Below are the code and all the weights of a small trained network. Each question names an input and a target symbol and asks about switching units off, where a switched-off unit gives its printed mean instead of its output.

import numpy as np


def w(rows, s, z=0):
    codes = np.array(rows[::2]) - 128.0
    scale = np.full(codes.shape[1], s)
    scale[-1] = z or s
    return codes * scale


def norm(h):
    return h / np.sqrt((h * h).mean(-1, keepdims=True) + 1e-5)


def softmax(a):
    e = np.exp(a - a.max(-1, keepdims=True))
    return e / e.sum(-1, keepdims=True)


def log_softmax(a):
    a = a - a.max(-1, keepdims=True)
    return a - np.log(np.exp(a).sum(-1, keepdims=True))


def net(x, mask):
    ids = ['αγεηλμπστψω'.index(c) for c in x.split()]
    T = len(ids)
    res = E[ids] + P[:T]
    u = 0
    for l in range(3):
        r = norm(res)
        for j in range(2):
            rows = slice(3 * j, 3 * j + 3)
            q, k, v = (r @ M[l][rows].T for M in (Q, K, V))
            z = softmax(np.where(np.tri(T) > 0, q @ k.T / 3**0.5, -1e9)) @ v
            o = O[l][rows]
            res = res + np.where(mask[u + j], z, o[:, -1]) @ o[:, :-1]
        u += 2
    return log_softmax(norm(res)[-1] @ U[:, :-1].T + U[:, -1])


Q, K, V, O = {}, {}, {}, {}
E = w([
[133,106,92,61,175,128,47,113],'α',
[70,116,89,147,201,61,213,132],'γ',
[107,122,139,63,155,116,44,100],'ε',
[102,120,176,83,156,118,35,73],'η',
[144,115,140,189,214,179,178,210],'λ',
[89,216,47,148,225,202,102,56],'μ',
[157,88,68,48,171,131,81,114],'π',
[181,155,187,46,177,161,199,109],'σ',
[134,128,143,45,110,113,121,240],'τ',
[179,101,89,252,32,164,151,44],'ψ',
[113,216,41,146,85,163,149,225],'ω',
],0.026)
P = w([
[246,209,137,213,150,2,143,136],'0',
[204,187,116,163,176,58,92,116],'1',
[190,165,102,137,179,87,104,117],'2',
[176,144,94,114,172,110,105,112],'3',
[150,131,101,102,181,134,116,117],'4',
[134,118,105,93,176,156,124,107],'5',
[111,104,116,88,165,172,123,103],'6',
[89,91,127,82,155,192,124,100],'7',
[64,86,142,79,153,211,121,90],'8',
[29,76,159,75,152,226,125,82],'9',
[7,64,188,80,159,237,112,66],'10',
],0.015)
Q[0] = w([
[163,78,103,186,57,103,66,74],'0.h1',
[90,98,104,170,107,197,140,184],'0.h1',
[154,99,116,154,41,134,195,173],'0.h1',
[206,95,179,36,72,36,93,254],'0.h2',
[45,173,111,51,125,59,177,205],'0.h2',
[90,223,68,188,22,157,104,175],'0.h2',
],0.009)
K[0] = w([
[194,151,141,169,134,57,129,122],'0.h1',
[70,128,135,103,102,154,159,103],'0.h1',
[129,160,113,129,139,72,131,139],'0.h1',
[167,109,146,136,142,59,110,170],'0.h2',
[102,155,129,108,88,166,114,176],'0.h2',
[168,250,109,142,117,93,109,127],'0.h2',
],0.018)
V[0] = w([
[125,218,113,95,98,158,137,73],'0.h1',
[172,67,135,173,163,115,162,32],'0.h1',
[134,110,154,79,126,21,155,129],'0.h1',
[114,125,55,124,128,2,165,138],'0.h2',
[126,230,159,155,131,120,96,80],'0.h2',
[15,169,177,146,155,95,165,144],'0.h2',
],0.0096)
O[0] = w([
[133,181,152,109,142,145,141,101,81],'0.h1',
[123,67,127,144,138,170,170,60,172],'0.h1',
[137,103,127,95,62,146,187,152,160],'0.h1',
[4,89,166,119,120,229,114,120,252],'0.h2',
[142,118,52,116,114,181,151,110,69],'0.h2',
[147,51,94,93,158,152,119,168,182],'0.h2',
],0.012,0.004)
Q[1] = w([
[208,183,165,184,91,207,112,157],'1.h1',
[148,161,107,85,32,155,88,76],'1.h1',
[151,109,144,146,149,176,62,141],'1.h1',
[112,131,141,52,132,140,87,181],'1.h2',
[167,103,184,101,151,133,102,98],'1.h2',
[112,109,161,89,133,252,102,133],'1.h2',
],0.018)
K[1] = w([
[181,163,50,183,74,82,128,129],'1.h1',
[123,247,113,145,14,162,155,111],'1.h1',
[157,139,149,175,137,20,75,93],'1.h1',
[85,131,150,55,174,70,122,158],'1.h2',
[166,72,214,110,137,71,128,66],'1.h2',
[64,36,149,71,248,149,214,94],'1.h2',
],0.015)
V[1] = w([
[122,112,162,88,89,208,43,146],'1.h1',
[171,93,2,32,62,102,152,121],'1.h1',
[249,29,119,110,130,207,74,207],'1.h1',
[141,144,135,102,198,16,96,138],'1.h2',
[182,78,130,135,58,141,90,167],'1.h2',
[99,100,182,144,138,32,146,65],'1.h2',
],0.0097)
O[1] = w([
[206,150,167,164,194,73,154,117,135],'1.h1',
[55,201,215,199,107,99,160,113,65],'1.h1',
[245,165,167,146,124,91,55,87,156],'1.h1',
[56,177,150,40,160,112,100,165,105],'1.h2',
[226,116,126,105,77,96,156,127,1],'1.h2',
[65,84,160,82,119,159,131,103,139],'1.h2',
],0.012,0.0058)
Q[2] = w([
[73,159,38,171,138,113,43,109],'2.h1',
[115,172,146,99,92,200,105,163],'2.h1',
[122,112,140,177,146,164,212,247],'2.h1',
[97,85,88,109,84,54,143,25],'2.h2',
[96,186,107,188,26,198,7,143],'2.h2',
[165,156,201,64,122,195,138,98],'2.h2',
],0.014)
K[2] = w([
[141,167,78,171,184,121,82,148],'2.h1',
[133,207,111,96,45,144,140,107],'2.h1',
[125,85,100,120,106,16,166,108],'2.h1',
[78,128,148,193,107,146,177,102],'2.h2',
[160,250,39,200,60,106,138,105],'2.h2',
[144,159,133,76,108,107,157,97],'2.h2',
],0.017)
V[2] = w([
[136,80,174,189,85,92,63,206],'2.h1',
[108,118,62,197,127,48,174,165],'2.h1',
[58,79,22,93,98,17,76,66],'2.h1',
[149,132,169,125,1,40,67,63],'2.h2',
[151,137,248,82,142,213,251,121],'2.h2',
[59,82,210,235,106,76,71,151],'2.h2',
],0.0098)
O[2] = w([
[117,168,173,181,111,225,159,44,85],'2.h1',
[100,188,114,59,25,79,139,46,138],'2.h1',
[228,239,55,144,67,23,240,107,117],'2.h1',
[122,103,48,82,185,42,238,110,7],'2.h2',
[189,234,144,75,105,254,150,210,161],'2.h2',
[189,29,15,209,142,86,68,198,106],'2.h2',
],0.0089,0.013)
U = w([
[102,184,76,181,107,138,78,154,103],'α',
[176,54,125,132,107,189,17,131,119],'γ',
[94,139,226,204,164,120,188,115,110],'ε',
[145,84,84,94,213,132,205,118,112],'η',
[100,89,173,116,130,97,112,20,135],'λ',
[142,79,127,58,83,78,136,193,214],'μ',
[21,47,119,111,126,188,183,126,153],'π',
[156,183,162,64,143,234,207,75,102],'σ',
[117,102,117,111,189,121,165,107,107],'τ',
[115,165,20,109,213,198,144,47,50],'ψ',
[142,87,126,95,45,126,132,3,253],'ω',
],0.008,0.0052)

Each question gives the input, a string of symbols that net reads in full, and the target symbol t.
The units are the heads (3 rows each of Q, K, V and O). Each row of codes is followed by its name. A weight is (code - 128) times the scale printed after its matrix; where a second scale follows, it is the last column's (O and U).
mask holds one flag per head, layer by layer. A switched-off head (its flag False) gives its mean, the last column of its rows in O, instead of its output. The means were averaged over made-up inputs and are rounded, as every weight is.
A unit's drop is (log p(t) with every unit on - log p(t) with that unit switched off) / (log p(t) with every unit on - log p(t) with every unit switched off).
The circuit of an input: a set's keep is (log p(t) with only the set's units on - log p(t) with every unit switched off) / (log p(t) with every unit on - log p(t) with every unit switched off). Starting from all 6 units, units are removed one at a time, each time the one whose removal leaves the highest keep (on an exact tie, the one counted first), for as long as the keep stays at least 0.8.
units of the circuit, in order: the units of the circuit, biggest drop first
most important unit: the unit with the biggest drop
heads that matter: for each layer, one digit per head in row order, 1 if its drop is at least 0.15 and else 0, layers parted by /
drop when u is switched off: that unit's drop, to one decimal
input π ε γ γ γ γ λ, target γ: units of the circuit, in order	(0.h2; 1.h1; 0.h1)
input σ σ λ τ ω λ γ σ λ ε γ, target σ: heads that matter	11 / 00 / 01
input λ γ γ γ τ γ, target μ: units of the circuit, in order	(0.h1; 1.h2)
input π γ ω π, target π: units of the circuit, in order	(1.h1; 0.h2)
input γ λ γ π γ, target ε: units of the circuit, in order	(1.h1)
input γ γ λ η λ τ λ, target μ: units of the circuit, in order	(0.h1; 0.h2; 1.h2)
input γ λ σ σ π α γ λ, target σ: units of the circuit, in order	(2.h2; 1.h1; 0.h2)
input λ γ σ λ, target π: heads that matter	00 / 10 / 01
input γ ψ γ, target ω: heads that matter	00 / 01 / 10
input σ μ π, target σ: heads that matter	10 / 00 / 01
input γ ψ η λ γ, target ω: heads that matter	01 / 01 / 10
input τ γ γ π τ, target π: heads that matter	01 / 01 / 11
input γ γ σ λ γ γ η γ, target η: heads that matter	00 / 10 / 00
input σ μ η, target σ: most important unit	0.h1
input γ τ η γ γ λ σ τ ε γ, target γ: units of the circuit, in order	(0.h2; 0.h1; 2.h2)
input γ τ σ π π γ τ λ λ, target γ: units of the circuit, in order	(0.h2; 1.h1)
input γ γ λ π γ μ λ λ π λ, target ε: heads that matter	00 / 10 / 00
input λ γ λ, target π: heads that matter	00 / 10 / 00
input λ π γ π λ λ σ τ σ π γ, target ε: heads that matter	01 / 10 / 00
input π τ γ, target π: units of the circuit, in order	(1.h1)
input η γ σ σ γ, target σ: heads that matter	01 / 00 / 01
input γ λ λ λ γ λ γ λ γ, target γ: units of the circuit, in order	(1.h1; 2.h2)
input π γ γ π, target π: heads that matter	00 / 10 / 00
input π α γ α, target π: drop when 1.h1 is switched off	0.3
input ε π γ ω π γ, target α: drop when 2.h2 is switched off	0.4
input λ γ γ λ τ ψ π σ τ λ, target μ: drop when 1.h1 is switched off	-0.1
input γ τ τ γ, target μ: units of the circuit, in order	(0.h1)
input μ λ η σ σ σ γ η, target σ: drop when 1.h1 is switched off	0.2
input ψ λ λ ω π, target λ: units of the circuit, in order	(2.h2; 1.h1)
